Each row has a hidden trait or not; one of two labels after the row says which. A new part has a new trait and new labels.
[ 13 -75  10   0   5 -62 -14 -25 -29 -22 -23 -22  26  13  15 -66  -8 -25
  -7  30 -11  -7  -1  -1 -20  -9  -1 -13   2  19  18  -2 -51 -17  -9  24
 -20 -13  70   5 -22  15  18  -9   3 -12   8  10  -7  14  11  42  -6   1
   3 -48  42  30   3 -17  10  47  31 -17   8 -56 -18  15  -7   8  25   9
   2  14 -26  -1  74 -22  -4  24  25  -1  32 -19 -19  -4 -17 -17 -23 -39
  -2 -31 -63   8] -> BT
[ 31 -32  19  11  -8 -18 -44   4 -41 -27 -30 -19  34  -4   5   4 -38 -16
  -1   7 -25 -34   2  12 -41 -35 -18  -4  25 -28  32  19  10  -7  -3  -8
 -32  -4  41   9   8  60   3  14  -5 -24   0   8  16  14 -18  -3  33   8
 -11 -17  35  -8   5 -23   5   8  39 -28  17   0  -3  -6 -27   5  53  -4
   3  14 -13  10  55 -19  13  21  16 -23  -1   8  33  15   1  22 -44 -72
  11  -9 -79  15] -> Hb
[ -5   7 -17  -8   3 -41   2 -21   9  -1   7  -2 -10  25   4 -30  43  -9
   0   7  -1  33  -1 -17  29  15  -7   3 -30  10   8 -12 -40   0  -4  18
  30   7  15   6 -29 -51  16   7   4  24  17   3 -21  -4  15  39 -47   2
  23  -6 -17  13   7  12   8  10  -9  16 -14 -70 -16  31  22   1 -37   8
  18 -12   2  -6  27   8 -22  -6   9  40  11 -14 -58 -19  -2 -43  23  13
 -14 -15  14 -10] -> BT
[ 29  30  11  13 -16  42 -29  23 -13 -14 -19  -3  19 -18  -3  56 -30   1
   2 -16 -31 -22   1  21 -25 -24 -10  18  19 -48  31  29  48   5   2 -29
 -17   8 -16  12  29  43 -13  30  -6 -18  -4   5  28   1 -37 -34  35   9
  -7  16   2 -34  18 -13  -2 -28  16 -18  16  23   6 -10 -33  12  41 -13
  15  -7  15  20  18   0  16   5   9  -3 -29  28  35  20  24  22 -27 -47
  12  10 -16   5] -> Hb
[ -5 -77  -3   1   5 -34 -14 -17  -4 -35 -27  -9  17   0  15 -64  -6 -25
 -24  22  12  24   2  13 -12  -7  24  -6   8  26  -9  -3 -54 -16 -16   0
 -20 -14  50   9 -22  26   6  -2  19 -20  -5  -4  10   6   2  39 -10  -3
  11 -39  17  39  21  -6  -7  43  23  -2  18 -48 -13 -13 -11  13  28  11
 -11   9 -10   7  53  -6   6  20  35  -9  33   1 -20  -7  -2 -43  -6   7
  -9 -22 -62   5] -> BT
[ 17  58  -2   8 -21  78 -16  27  11   0  15  17 -12 -26 -11  91 -22  15
   5 -33 -11 -20   9   4  16 -12 -11  12   8 -36  -5   8  54  13  15 -31
  12  14 -34   3  27  39   2  27   1  -1 -12 -10  19  -6 -30 -53  24   0
  -8  41 -22 -26   4  -3 -10 -41  -8  -6  -6  40  16 -19 -21  -5  -6  -9
  14  -2  27  12 -32  22  10 -11  -9  -4 -50  35  34   7  10  34   9  -5
   3  26  19   8] -> Hb
[ 10 -56  -6   3  -9  49 -35  -5  -9 -45 -17  -3  17 -35  12 -13 -13 -19
 -24  18  -3   6   7  11 -10 -21  23  12  17   2 -24  14 -34 -10  -2 -15
  -7  -7  26  11 -15  54  11  18  27 -18 -16  -5  11   1 -17  10   1  -9
   7 -22  16  36  28 -16 -19  22  25  -7  17 -65  -4 -29 -29  18  29   4
   6  13   7  27  58   8   9  22  48 -19  14  18   7  -6   7 -27   2 -15
 -15 -17 -60  10] -> BT
[  5 -21  -4  11  -7  34 -23   4  13 -34 -14  -4   3  -8   7 -10   8 -18
 -20  12  15  -2   4   8  -1   2  19  -1   6   0  -2  -7  -5  -9 -12 -13
   0  -4  29  20   3  12  17  18  14 -17   5 -29   7  -3 -16  15 -17   9
  10 -10 -11  29  29   3  -7   8   1  -4   6 -31  -8 -10 -22  -3  -1   9
  -5   4  11   9  35  14  16   5  15   2   1  12  -7  -1   1  -8  -1  -1
  -2  -2 -36   9] -> BT
[-11 -33 -15  -6  17 -98  21 -21  -3   9 -16 -15   3  35   3 -71  28 -16
  -4  16  -2  40  -9   4   7  19  -1   5 -20   7  25   3 -55  -7 -19  16
   5  -2  13   6 -21 -63 -13  -2  -2  13  16  13 -20  -1  14  52 -41   6
  24 -20  -5   1  20  12  15  12  -4   3   6 -65 -21  35  22  12  -5   4
   8 -20 -10 -13  32 -12 -15  -1  18  36  22 -29 -53  -7   7 -50  -8   1
  -8 -24  -5 -15] -> Hb
[ 21 -48   6   5 -14  54 -38   4 -21 -39 -13  -4  20 -23  10   0 -29 -11
 -16   8 -14  -7   8   8 -25 -32  15   6  31  -1 -15  17 -10 -11   4 -14
 -16 -13  31   1  -3  65   6  14  19 -21 -21   1  31   8 -16   3  29 -10
 -11 -20  34  29  10 -32 -16  18  35 -13  18 -17   3 -34 -24  14  41   1
   5  21  -2  24  50  -2   9  26  34 -36   9  22  42   1   3   5  -6 -28
  -6  -6 -61  14] -> BT
[-34 -53 -13  -6  15 -24  22 -18  17 -18 -12  -6   3   9   2 -82  17 -17
 -25  35  25  48  -3  20   4  16  36   4  -9  39 -23  -6 -55 -15 -24  -2
   3 -16  20   7 -25 -45  -8  -8  27 -10  -3  -4  -2  -6  16  50 -34  -4
  23 -35  -8  47  28  13  -6  35 -11  15  17 -51 -13  -2  12  13  -1  12
 -17  -6  -5   4  43   2  -1   7  29  16  42 -15 -33 -13   8 -58  13  42
 -15 -16 -28  -8] -> BT
[ 16  21   0  -1  -5  -9   1   3  -2  15   7   5  -1   3  -7  24   6   9
  13 -20 -17  -3   0  -6   6  -4  -9   5  -5 -22  10   9  26   8   8   3
   8   9 -30  -2   4 -14  -7   9 -13   8   1   6  -3  -1  -4 -17   0   1
  -1  16  -6 -27  -8  -1   4 -24  -5  -2  -6   7   4   9   3  -1  -5  -6
  14  -5   8  -3 -16   4  -5  -8 -12   9 -14   3  -4   4   9  15   1  -4
   4   3  32  -4] -> Hb
[  1 -68  -9   0   4 -59 -14 -19 -15 -30 -35 -13  21  17  10 -64  -1 -34
 -22  33 -18  25  -5  15  -9   1  12   7  -2  -3  19  15 -56 -15 -22  -4
  -8  -2  33  17 -22 -12  -7  14  18  -4   6  11   8   1  -7  51 -29   7
  22 -31   6  21  33  -4   4  21  15  -9  21 -87 -23  14  -7  25  15   4
  17  -8  -3  11  72  -8   0  15  42  21  26  -6 -45  -5  19 -55 -18 -20
 -19 -31 -56  -6] -> Hb
[ 10  48  -5  -6  -8 -42   2   1 -17  12  -2  -1  -3  12 -10  29   4   6
  15 -21 -49  14  -2  -1   2 -10 -25  24  -9 -34  30  23  10  11   7   1
   9  15 -13  -4  -7 -44 -22  20 -11  19   1  25   4  -2  -7  -7   6   1
   6  24  -5 -38   2  -2   7 -32   5  -6   1 -26  -4  24   6  15   3 -13
  33 -16   8   4  -2  -3 -17  -3  14  28 -10   1 -20   3  24   0  -5 -32
  -4  -3  22 -12] -> Hb
[ 12 -54   2  -2  -8  16 -41 -15 -19 -29 -13  -7  13  -6  12 -11 -12 -19
 -12  16 -20  -4   5  -4  -5 -19   8   1   7   4 -12   4 -40  -9   3   3
  -8 -17  40   3 -19  47  19   6  15 -10  -8   2  13   7   0  26   5  -8
   1 -29  27  34   6 -17  -8  30  31 -10   6 -50  -4 -11 -15  11  20   6
   9  18  -4  15  58  -3  -2  17  28 -29  21   4   9  -9  -3  -4   6 -21
 -12 -16 -55  11] -> BT
[-28  31 -12  -5  17 -65  49   2  17  34   0  -1 -11  23 -10 -28  28   7
   6  -2   4  34 -10  10   8  33   4  12 -19   1  17   2  -5   3  -9   0
  14   6 -38  -1   1 -99 -37  -3  -8  16   8   8  -8 -11   8   2 -21   5
  16  15 -31 -18   9  26   8 -20 -28  17   4   8  -3  21  29   1 -18  -1
  -2 -30   7 -18 -20  -3  -9 -19  -9  33  -3 -18 -43   2  20 -27   2  35
   3   4  56 -24] -> Hb
